Each row has a hidden value. The values are split into ranges, and the group after each row names the range that its value falls in. Each part has its own value, ranges and names.
[ -10  -15   32   53 -183    6  152  -33  161   53  -87   29   34   43
  215 -336   87   29  -32 -318  -58  -92   15  -83 -155  -49  -80 -229
   96    6  134  104  187   51  -49  -31 -122  -77  -91  -41   -9   84]  <23>
[ -38 -315  -60 -216  128   14 -174   54 -174  108  -80  106 -276  117
 -197  267  120   21  -46   20   80  103  -42  161 -126  115  204  201
   -2 -191  169 -292 -223   33  120   27  -78   31   76  -39   -9 -134]  <20>
[ -13   52  118  -12  -40   -8   33 -129  127   31  -81  -12  112  -78
  177 -224 -119  -45  -35 -204  103   30  240   23  -62  -13 -125  -88
  -28   41   89   51   84  168   44  -29   27 -117 -151  149   68  -16]  <21>
[ -56 -332 -108 -215   94   47 -200    2 -193   84   -7   79 -282  182
 -154  156  213   53  -94   99  -70  154 -174   30  -78   65  262  117
   74 -221  214 -190 -148   50   36   24  -78  106  126 -163  -47  -68]  <20>
[ -91   63   29  146 -245  126    1  -62  103 -149   59   91  188  -87
  104 -140   69  -54   28  -96    5 -198  -11 -105   27  -43   -6 -203
   82   43   73  185  283   84 -101  -39 -162  -87 -228  167 -154   75]  <29>
[  74  -48  -44   92 -148  -15   21  123  139   13  -17  102   32 -238
   39  195 -102  -12  -49 -162  -45 -220  118   29  -85  109   10 -114
  125   15   75    0   31   61  123   34 -180  -47 -203  218   70    9]  <10>
[  54 -345  -27   52  274   -7  -13  -51 -374  135  150  -70 -244  -53
  -64  297    8   -8 -198  100   38  146  -45   18 -268  131  133  199
  -85 -121    9 -346 -215  179   29   -1  240   32  132   54 -131 -244]  <15>
[  18  -92  184  -10  138  -90 -124  -54  120  -25   -3  -40   57 -228
   34   46 -370  -31  -48 -177  191   71  475  153 -103  180 -179  143
  -35  180   98 -209  -49  179  140   43  241  -39 -159  405  253 -253]  <29>
[  85 -172  -16  146 -123  -49 -109   91   75 -175   66   70    2 -113
 -139  223  -84   62   30 -120  -49 -203   91 -100  -19   48   55  -12
   77  104  144  -80  122   -9  -45   51 -100   90 -162  256   28 -236]  <20>
[  33 -339 -105 -121  158   36   20   25 -235  239  -22   44 -328   32
   -1  191   86   -6 -205   -6   13   96  -62  123 -301  152  149  147
   11 -222   96 -284 -255   82  141   15  -28  -14   99  -80  -11  -73]  <22>
[  21   19   81  -10 -113  -59   50  -80  183   -3 -147   15   86    3
  100 -223  -48    9   34 -255   77  -19  188  -17  -14  -91  -88  -77
  -31   11  136   83  144   97  -16  -14 -119  -91 -184  102   66  -74]  <22>
[  63  -10  -26  195  -22  -62  163   91 -143  117  -65   34   90 -231
  -36  408   35  -82   22  -73   90 -181   23   83 -120  -12   54  -52
  -82 -103 -114  -64  -42  152   77  -25  -70 -185 -112  176 -241  -38]  <10>
[-131  -83 -138 -175  -55  189   -5  -57 -228  178  -98  147 -115  130
   28   59  354  -96  -77  110    9   32 -273   85  -72  -39  249  -72
   27 -352   69   46  -85  102   70  -60 -270 -133   34 -223 -277  232]  <21>
[  18 -319  -75  -55  112   68  -48  -48 -318   67   -3   49 -239  108
 -113  211  114  -30  -94   46   89   41  -65   47 -210   37  168  178
  -91 -170   89 -249 -139   40    7   -7  -31  -10   65  -11 -154 -208]  <20>
[  34  130   65 -175  -33   25 -264 -387   67 -123  -72  -12   82  183
   94 -227 -189   63  -25   22   88  167  256 -249  231 -161   42 -105
 -200   71  153   49   40   29  -19  -86   40   43  -15   35  175 -109]  <15>
[  34 -114   22  173 -185  -19  -68   72  138 -213   71   93   43  -85
 -111   73  -29   53   79 -163   16 -239   46 -107    4   14   24  -27
   55  102  140  -18  216   -7 -114   21 -165   36 -233  271  -33 -207]  <20>
[  55 -241  -40   81  218  103   75  -89 -409  231  147  -78 -194 -113
  181  257  -31  -46 -333   29  -82   96   -6  -34 -405  195   85  -82
   14  -35  -58 -318 -272  149  171  -35  357   17  269  -48  -91   16]  <21>
[ -60 -273  -86 -117  221  -50  -67   46 -156  226   69   26 -225  -75
  -88  210  112  -15 -126  170   40  173 -135  194 -108  161  164  266
   16 -309   70 -186 -189  254   53   25  -24  -62  -30   26  -83  -64]  <21>
[ 104    5   86 -150   37 -131   28 -100  197  167 -239  -29   -6  -47
  187 -142 -265   23  -82 -298   95  105  418   83 -105   25 -147  -33
  -61   39  128  -79  -97   99  201    8   27  -84  -81   97  332  -75]  <22>
[-348  207  125  -89  -61   83 -240  -36   80  -59   80  230  -16  222
 -229  -15  412  131  263   93  384   -2 -456  -24  304   12  299   -8
 -201 -182  -25 -149   21   46 -142 -222 -182 -132  -21   -8 -365  185]  <15>
[  92 -128  -97   34   -4  -55  -97   87   -5   72   14   24   16 -269
   22  402 -168   -4 -143    2 -190  -73  180   20  -71  152   63 -100
  179   21   71  -70 -100  108  206   81   27   56  -40  156  146    4]  <29>
[ -30  -47   63   56  -90   19  -37  -25  157  -50   81   26   48 -118
  113 -153  -57   16  -65 -150  -43  -41   78  -56  -54   78  -41 -114
  127   63  140   38  137  138  -12    4   -4    4 -151  155   56    1]  <21>
[-235  101   72 -181   11   18 -214   50  151  107    0  231 -170  163
 -109   50  195  168  121  -50  309  -11 -243   81   87  205  206    5
 -109 -113   14 -329 -183  -44   74 -165 -110  -98   72  -14  -47  194]  <23>
[  -7  -23  121   22  -76   54  -31 -144   64  -85  -11  -11   81  -11
  120 -220  -72  -18  -45 -200   29   16  177  -89  -67  -34  -69 -136
   16  103  146   34  136  111  -13  -22   61   -4  -91  113   30  -70]  <10>
[ 111 -140  -65  142  -88  -74    2  114  -71  -12  -42   39   22 -113
  -87  365   -5   23    3 -125 -114 -187   58  -57 -105    4   79 -121
   73   30   58  -81   13   12   49   38  -46   30  -21  103  -65 -110]  <23>
[ -17  287   -1 -147 -175   50  -91 -327  164   -3 -152   91   91  216
  189 -311  -23   68   31  -37  161   10   70 -222  232 -190   66 -207
 -234  -60   53  135   71  -33  -32 -162 -222 -128  -76  -55   56  117]  <22>
[-203 -114   58 -305  165  127 -388  -57 -113   55   27  135 -185   97
 -131  212   59   34  -56  116  155  203  -20  139   18  233  223   76
    8  -72  129 -339 -288   62  211  -48  128   58  172   -8   51   80]  <29>
[  20  -98   37  129 -171    3   53   51  164  -77   20   71    2  -52
   66 -129  -13   41    1 -279    0 -197   57  -67 -142   50  -57 -101
   91   86  137  -16  180    6  -60    1 -122  -21 -169  162   15  -81]  <23>
[ -19 -308  -52 -186  115   50 -118   22 -228  109  -98   94 -261  118
 -159  254  120  -13  -63  -10   94   84  -20  147 -176   83  185  169
  -27 -179  147 -280 -216   27  125   16  -67    9   85  -46  -48 -136]  <20>
[  81 -176   49  115  -93  -43  -39   91  134 -110   27   56  -32 -128
  -37   87 -148   51  -15 -256    7 -172  189  -27 -139  112  -44  -12
   86  148  155 -136   83   -1   23   48  -40   53 -158  266  123 -213]  <20>
[   7 -278  -88   70   89   86   89  -71 -355  123   90   -1 -224  100
   14  103  218   -7 -154   45   -6   30 -229  -75 -266   12  172   40
  -61 -187   18 -191  -77   80  -70  -51   27  -21  128 -114 -272  -89]  <20>
[  38  -47 -137   74 -155   70   38   44  -26  101   10   53   44 -169
  178  180   37  -23 -173  -44 -281 -140  -21  -90 -119   62   94 -326
  240  -34   57   93   14   75  142   22  -83   13    4  -40   -9  229]  <29>
[-117 -205  -85 -163  100   10 -268  -54 -194  -18   50   73 -113  109
 -286  217  247   -1   41  302   48  172 -229   45  177  -51  302  233
  -48 -310  147  -37  -34  191 -100    2 -149   18  -56  -14 -228 -134]  <10>
[ -16   16   67    8 -128   68   61 -128  119   19  -27    6   47    6
  240 -333    1   -1  -96 -229  -40    0   79 -109 -107  -27  -62 -229
   72   36  135   98  136  105    1  -42  -24  -39  -75   -3   37   86]  <10>
[ -18  311   30 -209   25  -24  -93 -221  273  227  -96  102   -7  -50
  292 -151 -283   63  -97  -35  280   57  238   30  104  144  -29  -71
 -220  -50  -54 -108 -215   58  226 -154  -63 -219  -86  129  305  207]  <21>
[ -14  138   50 -118  -64  -42  -86 -240  143    8 -115  -17  144   55
  137 -265  -57   10    3  -42   34  129  158 -102  172 -156  -14 -120
  -82  -50  124  183  111  164  -25  -52  -62  -75 -125   19   70   20]  <10>
[-222  -54   29 -309   92  145 -300  -20  -68  125  -25  169 -173  108
  -63  151  149   30  -55   65  122  155 -102  149   -2  214  230  -23
   48 -128  111 -265 -271   53  233  -69   25    4  168  -94   14  221]  <29>
[  60 -182   72   61  -15   60  -62   18   68  -39  112   20  -82 -176
  119   17 -215   19 -184 -230  -63  -63  218  -35 -248  229  -61 -104
  164  188  155 -185  -28   56  141   36  150   99  -35  206  202  -81]  <10>
[ -27   78   79   21 -160  -45   13 -157  143  -94 -119    4  170   93
   43 -287   70   12  115 -156   76   -5   71 -120  128 -229  -31 -101
  -87  -27  130  201  269  115 -162  -46 -159  -92 -202   59  -89  -84]  <22>
[ -45 -153 -120   40   12  187  110 -128 -366  139   74   43 -142   80
   93   41  286  -86 -163  120   -1    7 -294  -66 -202  -38  201  -53
  -56 -269  -15  -32  -43  126  -53  -86  -85 -105   72 -153 -366   79]  <10>
[  66  -34  -65  180 -257    3   73  109   50  -76  -63  120   80  -90
  -44  202   80    6   65 -182  -47 -315  -22  -90  -42  -61   76 -189
   62    3   57   59  155  -32  -18   -1 -276  -47 -169  124 -135  -27]  <20>
[-189   54  111 -214    3  152 -203  -25  -42   52 -101  214 -132  164
 -108  136  159   40   72  -98  324   11  -84  109   -7  126  199  -53
 -127  -62   41 -317 -225  -49  189 -140  -56  -79  116  -23  -82  142]  <15>
[  27   55  120 -164   75  -71 -191 -250   89  -12 -114  -65  117   -9
   87 -123 -257   -5  -37  -59   85  213  390  -21  109  -58  -72  -15
 -104   69  144   11  -18  176   89   -8  153  -12  -65  140  220 -129]  <21>
[ 131 -179  -20  107 -132  -13   41  132  132  -12  -15   83  -81 -167
   63  132 -168   39  -99 -304  -63 -234  197  -14 -242  163  -44 -100
  146  129  135 -143   10  -47  131   54  -94   37 -119  205  182 -105]  <20>

Next part:
[-135  -14   34  121   13   85  271  -86  -81   46   17  -85  125 -249
  -14  -66  267  -25   20  -10   25  150   91   96 -184 -160  -53  142
 -153   59  -97 -169  -14  -65   73  -93  187   18  145 -216  245  230]  q290
[-265   25   78 -204  130 -100 -509   73 -168   -3  -14   13  330  117
  -93 -182   21 -155  -56  154 -125  -84 -298  541 -114 -112  -73  317
  -19 -337   48   -6  251   75 -163  359  243 -119 -180   48   47 -132]  q297
[ 245 -143   35  200   15   53   75   41  -33   63   62 -132 -312   18
    7   17 -157  -83   38  159   44 -159  295 -220 -232  -65 -250 -404
  -85   68 -177  102   95 -186  -69 -229  -31  -57  -49  -73  103  -18]  q330
[ 387 -284 -260  218   -3   30  369   99  135 -166    3 -187  167 -215
 -206   95   25   68   64  395  323  100  249 -101  132 -262 -107 -196
  -64  143  148  -69  -44  370 -140  338 -115  263  128   87 -180  148]  q290
[-269  260  167 -153  103 -130 -127 -305 -224   88   28  -77 -134   40
   67  127  -14 -123   63  118  -96  -79 -191  235 -382  174   -9  126
 -162 -295  -50   93  -80 -337 -182  110  -31 -262  160 -110  158 -233]  q290
[-160  -13   71   -6   49  -89   80 -240 -183  -11  109 -201  -30 -250
  -15   96  -21 -152  113  197   31   19  -25  262 -307  -11   -2  104
  -61 -214  -10  -13  -80  -37 -136  244  -25  -56  214  -66    6  -42]  q290
[ -33 -102 -126   50   31  -20  227 -156   69 -118  127 -240  -78 -184
   41  118   -8  -18  192  273  297   41   54  -43  223   -7  -57   10
 -194 -103  163 -100 -186  187 -258  254   54  -68  208  123   94  210]  q161
[-372  282  104 -155   51   62   14 -228  -76  112  114   24 -247    0
  348  144   97  137   -1 -229   31  -91  -15  -78  227  287 -116  339
 -307 -207  -29   35 -237 -266  -56 -163  348 -443  191  -75  678   48]  q306
[  12 -196  -87 -181  -22  -73    4 -179  -60   83  325  -49 -472 -189
  207 -184 -132 -259  216  111  -29  -11  225 -172  -58   54 -205 -475
  -47   -7   34  -29  -73    6 -171 -231  178 -123 -222  101  145  116]  q161
[-300  127   25 -235  131  -41 -246  -64  -68  -10   69  104  114  152
  141  -86  142   71  -36  -15  -21 -111 -219  190  148   51 -108  312
 -173 -188   67  -10   13  -59 -155  105  353 -225  -46   45  371   28]  q306
[-247  139   81 -114   46   -6  -17  -56 -224  152   12   60  -78 -129
  128   93    1  114 -212 -169  -99  -18  -81  128 -155  130  -24  276
  -79 -176  -59   38 -162 -326  129  -38   75 -301  148 -199  343 -124]  q161
[-120  105   51  -37   38   50  217  -46 -206   21   22  111  231 -300
   93  266  168  370 -311 -249  -19  -23   73  187  -63   27  -36  590
   -3  -99  -77  120 -209  -68  250  209  122  -52  367 -228  382 -165]  q306
[ 262   15  -90  -66   75  -11  -38  133   36 -172  -55  135  552   23
 -118  172  202  321 -184   90   93 -118  105  197  164 -172 -203  402
   16  -48   54  224   95  430  -39  548  140  254   74   62  125 -271]  q161
[-105  -59  -45 -315  118 -100 -119   26 -323   85  165  305 -132  -66
  185   19 -133  283 -388 -159 -198 -193 -113  112 -178  124  -52  108
  143  -77   25  164 -188 -377  156   19   46 -220   11  -84  190 -257]  q220
[  54  190  116  -59   58  -10  -24   59 -178  131  -96  186   45   34
   62  189   39  311 -359 -220 -128 -156   28   10 -283   90 -157  256
    4  -59 -193  261  -66 -321  217  -47  -45 -141  124 -261  357 -384]  q161
[ -52  -60  -51 -320  211 -179 -231   10 -214  -72  131  301   58  192
  102  -45  -35  293 -288   40 -116 -299 -272  163 -165   28  -92  114
  107  -60   66  180  -50 -258  -57  187   55  -87  -44   37   90 -238]  q220
[ 113  110   36  -22   71   12 -201  250 -164  130 -211  153  222  134
 -149   56  -12  160 -365   -6 -145  -84  -54  178 -255  -64 -109  132
    3  -72  -92  161  127 -235  141   98  -68  -90  -46 -196   91 -357]  q458
[ 246 -168 -110  130   42  -38  253  -28  -56   55   37  -91 -347  -23
  -59  -20 -130  -61   24  293   63  -10  124 -259 -346  -62  -91 -585
  -84  184  -25  -27  -75 -338  -90 -210 -251  -29    9  -91 -112   53]  q531
[ 375 -487 -127   77   31  -51  -17  276  -17  -93  147   10   44 -146
  -76 -161 -158   75 -141  147   71 -165  227  -51 -119 -288 -285 -251
  242  118  -55   92  144  241   44   85   -1  218 -209   62  -87  -15]  q306
[ -49  205   74  -13   42   25  -32  111 -229  179 -195   91  118  -39
  -68  189   -5  194 -368 -108 -123   -3  -74  179 -277   58   -8  283
  -50 -140  -94  121  -70 -360  211   74 -115 -211  170 -289  194 -329]  q290
[ 416  -94 -124  112   34   70  -51  364   18   56 -172  106  116  168
 -183    2  -61  162 -268  143   14  -88  169 -120  -47 -172 -217 -237
  -22  139  -36  129  164  -60   59    5  -85   47 -158  -69   -1 -187]  q531
[ 440 -337 -301  -95   59   -7  -37  414   15  -23   53  280  -43   82
    9  -69 -192  376 -392   43   58 -190  145 -272  217 -103 -244 -295
  151  208  115  148  -32    8  100    9  -26   17 -234   96   32 -115]  q220
[-102 -126   94   13  -37  -15   26 -123 -158  200  181 -151 -460 -238
  139 -156 -145 -293  114   -4  -88   18  176  -85 -355   30 -161 -335
  -47  -60 -166  -59  -21 -255    9 -385   67 -220 -109 -141  203   90]  q297
[ 188 -371 -201 -149  -90  -24 -201   33  -49   31  312 -175 -250 -318
   -4 -158 -327 -449  257  349   15   46  385  100  177  -95 -211 -485
   53 -177  193  -10  115  489 -263  231  208   12 -348  298 -181    9]  q458
[-130  141 -146 -139   74   43   53 -103  -93  -10   16   32  132  -29
  -10  121  124   42  -10  194   36   85  -42  199  202   27   53  150
 -259 -110  228  -67 -109  -18 -174  310  185 -124  149   46  102   21]  q330
[ 153 -190  -85  123  -52   80  185   58  -34  122   74 -111 -250 -211
   -6  -96  -73 -144   38  110   35   88  295 -174 -114 -102 -156 -390
  -82  109  -50  -88   -1  -74   21 -239   33  -50  -85  -90   80  145]  q458
[-355  186  154   79   13  118  -92   37 -234  243 -112 -142 -106 -114
   24  108  -99  -76 -157  -88  -66   49  -81  225 -121  112   30  281
 -213 -300  -88  -72  -55 -414  100  -63   84 -462  174 -252  309  -34]  q531
[  74  254   83  -18  -12   81   43   52 -133  108 -127   95  224 -129
    5  339   95  277 -293 -197  -52  -40  189  125  -42   73 -137  461
  -63 -157 -119  256  -72   -5  198  210   53  -74  236 -215  369 -401]  q297
[ 326 -199 -283   19  -22    8  180   41   86   12   79  -91 -267  -66
  -51  -21 -139 -106  120  369  167   81  250 -276  140  -56 -132 -591
 -141  130  190  -60  -79   76 -213    2  -74   -3 -113  133 -114  105]  q458
[-335  185   40 -101   41   69  -15  -79  -78   97   34   -8  -77  -60
  206  100   65  116  -74 -151   52   -9  -68   44  237  172  -57  367
 -250 -216   31  -41 -182 -168  -11  -17  279 -385  160  -73  513   72]  q306
[-314  233  135  -48   99  -71 -204  -41 -200  179 -137 -106 -192  121
   22  113 -176  -31 -140   57  -33  -61 -334  153 -244  207   41  148
 -188 -329  -26    9 -116 -540  -65    4 -148 -497  141 -167  190 -171]  q297
[-311  -33    5 -252  135 -132 -158 -155 -197   16  195   57 -169    2
  176 -110  -51  -13  -28   51  -66 -119 -243  159 -115   93  -33   59
  -51 -172   71  -32 -111 -262 -135   21  157 -265  -15   24  187   33]  q306
[  89  -17    0  148  -21    2  302 -203    8    9   80 -269 -264 -208
   38  198  -59  -82  185  200  199   21  229 -163  -96   47 -118 -163
 -179  -57  -35   17 -165  -13 -155   22  -92  -72  231  -45  125   40]  q290
[ -83  345  104  -51   47   85   30  -48 -252  230 -108  137 -152   53
   97  288   -5  203 -295 -168 -169  -82   51    7 -215  220  -35  161
 -196 -106 -124  191 -146 -566  151 -128  -12 -342  222 -285  375 -332]  q330
[-113   89  -35  -52  134  -27 -265  194 -173   38 -202   24  282  157
 -204   46  -62   66 -263  216  -35  -29 -315  382  -88  -59   61  233
  -94 -224  120   -7   75 -211  -61  370  -65 -198   42  -61  -72 -189]  q531
[ 278  155  -44 -118  103  -79 -165   52  -31  -33 -116  131  211  259
 -127  160   35  146 -127  224  -23 -161    7   84 -114  -21 -173   -4
  -64  -63   29  274  101   21 -159  324  -76   69  -29   25    3 -422]  q458
[-275  256  137   84   58   69  196 -132  -90   85 -105  -60   95  -72
   67  142  251  151  -90 -132   48   53  -88   74 -127   51  -21  422
 -261  -93 -126  -58 -134 -288   77  -67  112 -214  318 -278  454   59]  q297
[-217  247   -5 -149   74  -36  -49 -182  -81   67  -25  -42  -50   61
   49  101   63  -44   53  140   22   38 -151  116   18  144    6  112
 -278 -205  112  -27 -123 -184 -202  131   78 -270  120  -21  205  -55]  q290
[ 220 -149  -68   64  -35  -33   79  -34  -14   99  101 -190 -445 -110
   20   26 -268 -196  126  244   89  -24  247 -240 -142   41 -181 -522
  -75  -23  -12   45  -61  -88 -148 -128 -146 -129  -72   18  -11  -36]  q290
[ -66  -80  -21 -137  127  -33  122   49 -287  -15  105  274  133 -166
  119  118   50  470 -454 -211  -93 -175  -66  148 -178   -4  -36  384
  147   12  -43  144 -201 -277  264  127   54  -48  234 -182  240 -174]  q220
[ 103 -274 -223  100   14   78  213   40    1 -102  123 -136  101 -240
 -104  -47   35  -80   97  323  167  112  196   83  171 -236  -46 -144
 -111   61  174 -174   14  255 -149  244  163  118   35  103  -95  275]  q330
[-160   32   31   10  -28   64  132 -228   45   41  168 -192 -194 -181
  176  -27  118 -183  281   37  122   67  206  -85  140   36 -175   -6
 -270  -94  -25 -105  -61  112 -177 -125  329 -148   42   10  398  247]  q297
